Below is a small trained network, with its code and all its weights. Each question gives an input and a class and asks what happens when units are switched off, that is, made to give their printed mean instead of their output.

import numpy as np


def w(rows, s, z=0):
    codes = np.array(rows[::2]) - 128.0
    scale = np.full(codes.shape[1], s)
    scale[-1] = z or s
    return codes * scale


def f(y):
    return y / 2 * (1 + np.tanh(0.7978845608 * (y + 0.044715 * y**3)))


def log_softmax(a):
    a = a - a.max(-1, keepdims=True)
    return a - np.log(np.exp(a).sum(-1, keepdims=True))


def net(x, mask):
    res = np.array(x, float).reshape(1, 3) / 4 @ E
    y = f(res @ A[0][:, :-1].T + A[0][:, -1])
    res = res + np.where(mask, y, B[0][:, -1]) @ B[0][:, :-1]
    return log_softmax(res[-1] @ U[:, :-1].T + U[:, -1])


A, B = {}, {}
E = w([
[130,39,144,118,69],'x0',
[120,127,7,114,89],'x1',
[117,188,146,131,31],'x2',
],0.012)
A[0] = w([
[127,139,121,124,129,92],'N0',
[120,152,112,130,129,85],'N1',
[136,132,133,113,126,172],'N2',
[126,133,152,136,126,238],'N3',
[124,118,106,126,186,166],'N4',
[115,148,129,115,128,128],'N5',
[136,108,122,123,129,98],'N6',
[119,90,112,141,126,60],'N7',
[116,94,140,136,84,62],'N8',
[125,250,129,128,116,136],'N9',
[133,166,125,135,121,122],'N10',
[135,118,135,117,137,152],'N11',
[137,128,118,142,126,101],'N12',
[122,115,132,129,135,158],'N13',
[137,130,120,135,127,71],'N14',
[137,114,116,105,131,87],'N15',
[116,127,134,122,129,185],'N16',
[120,44,121,141,141,108],'N17',
[130,77,160,122,22,1],'N18',
[122,126,77,123,116,151],'N19',
[124,154,121,110,129,90],'N20',
[131,51,125,110,143,121],'N21',
[128,62,127,127,124,102],'N22',
[144,150,116,119,129,88],'N23',
[131,146,94,126,227,208],'N24',
[125,136,115,128,167,148],'N25',
[136,55,125,118,136,126],'N26',
[133,134,119,134,128,108],'N27',
[136,93,121,121,131,87],'N28',
[137,125,135,111,109,108],'N29',
[118,117,120,115,132,95],'N30',
[152,129,128,133,124,167],'N31',
[135,114,136,126,89,49],'N32',
[132,152,129,127,121,138],'N33',
[135,114,114,134,127,97],'N34',
[110,126,128,119,132,93],'N35',
[126,122,3,128,102,169],'N36',
[134,144,133,119,125,139],'N37',
[117,131,118,138,132,83],'N38',
[131,153,112,136,169,162],'N39',
],0.032,0.008)
B[0] = w([
[141,135,118,121,126,129],'N0',
[164,141,106,98,141,141],'N1',
[107,124,127,114,143,136],'N2',
[95,104,154,104,181,163],'N3',
[99,75,142,87,92,174],'N4',
[127,156,144,130,126,137],'N5',
[113,125,126,158,112,134],'N6',
[100,125,144,179,89,142],'N7',
[120,92,123,73,108,162],'N8',
[113,228,100,173,192,209],'N9',
[139,160,118,133,151,151],'N10',
[161,111,120,108,164,139],'N11',
[133,132,123,131,117,128],'N12',
[141,111,122,121,151,138],'N13',
[140,131,128,135,117,125],'N14',
[98,130,132,157,93,134],'N15',
[113,120,134,116,147,139],'N16',
[122,116,95,205,160,175],'N17',
[125,81,191,8,74,209],'N18',
[112,161,127,157,52,180],'N19',
[147,141,103,110,138,138],'N20',
[159,102,91,193,183,175],'N21',
[103,116,103,199,134,165],'N22',
[159,140,124,119,130,137],'N23',
[132,67,198,40,70,210],'N24',
[112,102,137,92,98,157],'N25',
[144,99,93,194,170,172],'N26',
[141,135,131,129,122,130],'N27',
[99,130,135,192,100,143],'N28',
[118,121,123,107,119,138],'N29',
[119,129,132,148,108,130],'N30',
[126,124,137,125,139,135],'N31',
[148,116,154,95,109,150],'N32',
[110,161,155,143,119,143],'N33',
[116,131,138,152,102,134],'N34',
[131,130,124,131,122,125],'N35',
[196,169,80,162,2,252],'N36',
[91,146,149,143,109,136],'N37',
[142,134,125,125,117,128],'N38',
[127,115,160,74,100,165],'N39',
],0.063,0.03)
U = w([
[87,43,196,87,144,215],'0',
[173,81,134,112,13,166],'1',
[73,209,139,172,240,149],'2',
[178,241,66,194,116,57],'3',
[88,57,118,220,223,136],'4',
[165,106,58,255,86,2],'5',
],0.0081,0.0032)

Each question gives the input, the list of numbers given to net, and the class t.
The units are the neurons (one row each of A and B). Each row of codes is followed by its name. A weight is (code - 128) times the scale printed after its matrix; where a second scale follows, it is the last column's (A, B and U).
mask holds one flag per neuron, in row order. A switched-off neuron (its flag False) gives its mean, the last column of its row in B, instead of its output. The means were averaged over made-up inputs and are rounded, as every weight is.
A unit's drop is (log p(t) with every unit on - log p(t) with that unit switched off) / (log p(t) with every unit on - log p(t) with every unit switched off).
The circuit of an input: a set's keep is (log p(t) with only the set's units on - log p(t) with every unit switched off) / (log p(t) with every unit on - log p(t) with every unit switched off). Starting from the 12 units with the biggest drops (on a tie, the unit counted first), units are removed one at a time, each time the one whose removal leaves the highest keep (on an exact tie, the one counted first), for as long as the keep stays at least 0.8.
units of the circuit, in order: the units of the circuit, biggest drop first
k most important neurons: the k neurons with the biggest drops, biggest first
drop of u: that unit's drop, to one decimal
input [-1,-2,-7], class 0: 2 most important neurons -> (N36 N24)
input [1,-8,-2], class 4: units of the circuit, in order -> (N18 N36)
input [-4,-1,-1], class 0: units of the circuit, in order -> (N36)
input [-2,-1,1], class 2: units of the circuit, in order -> (N36 N18)
input [-7,0,3], class 2: units of the circuit, in order -> (N36 N9)
input [7,-2,0], class 4: 2 most important neurons -> (N36 N24)
input [-8,1,1], class 3: 2 most important neurons -> (N9 N18)
input [0,-2,5], class 2: 2 most important neurons -> (N36 N24)
input [0,-6,4], class 2: units of the circuit, in order -> (N36 N24)
input [-2,-3,4], class 2: drop of N36 -> 0.3
input [-8,-1,6], class 2: drop of N36 -> 0.3
input [-1,-3,-6], class 0: drop of N36 -> 0.6
input [-5,-1,-7], class 0: drop of N36 -> 0.8
input [-7,6,2], class 3: units of the circuit, in order -> (N9)
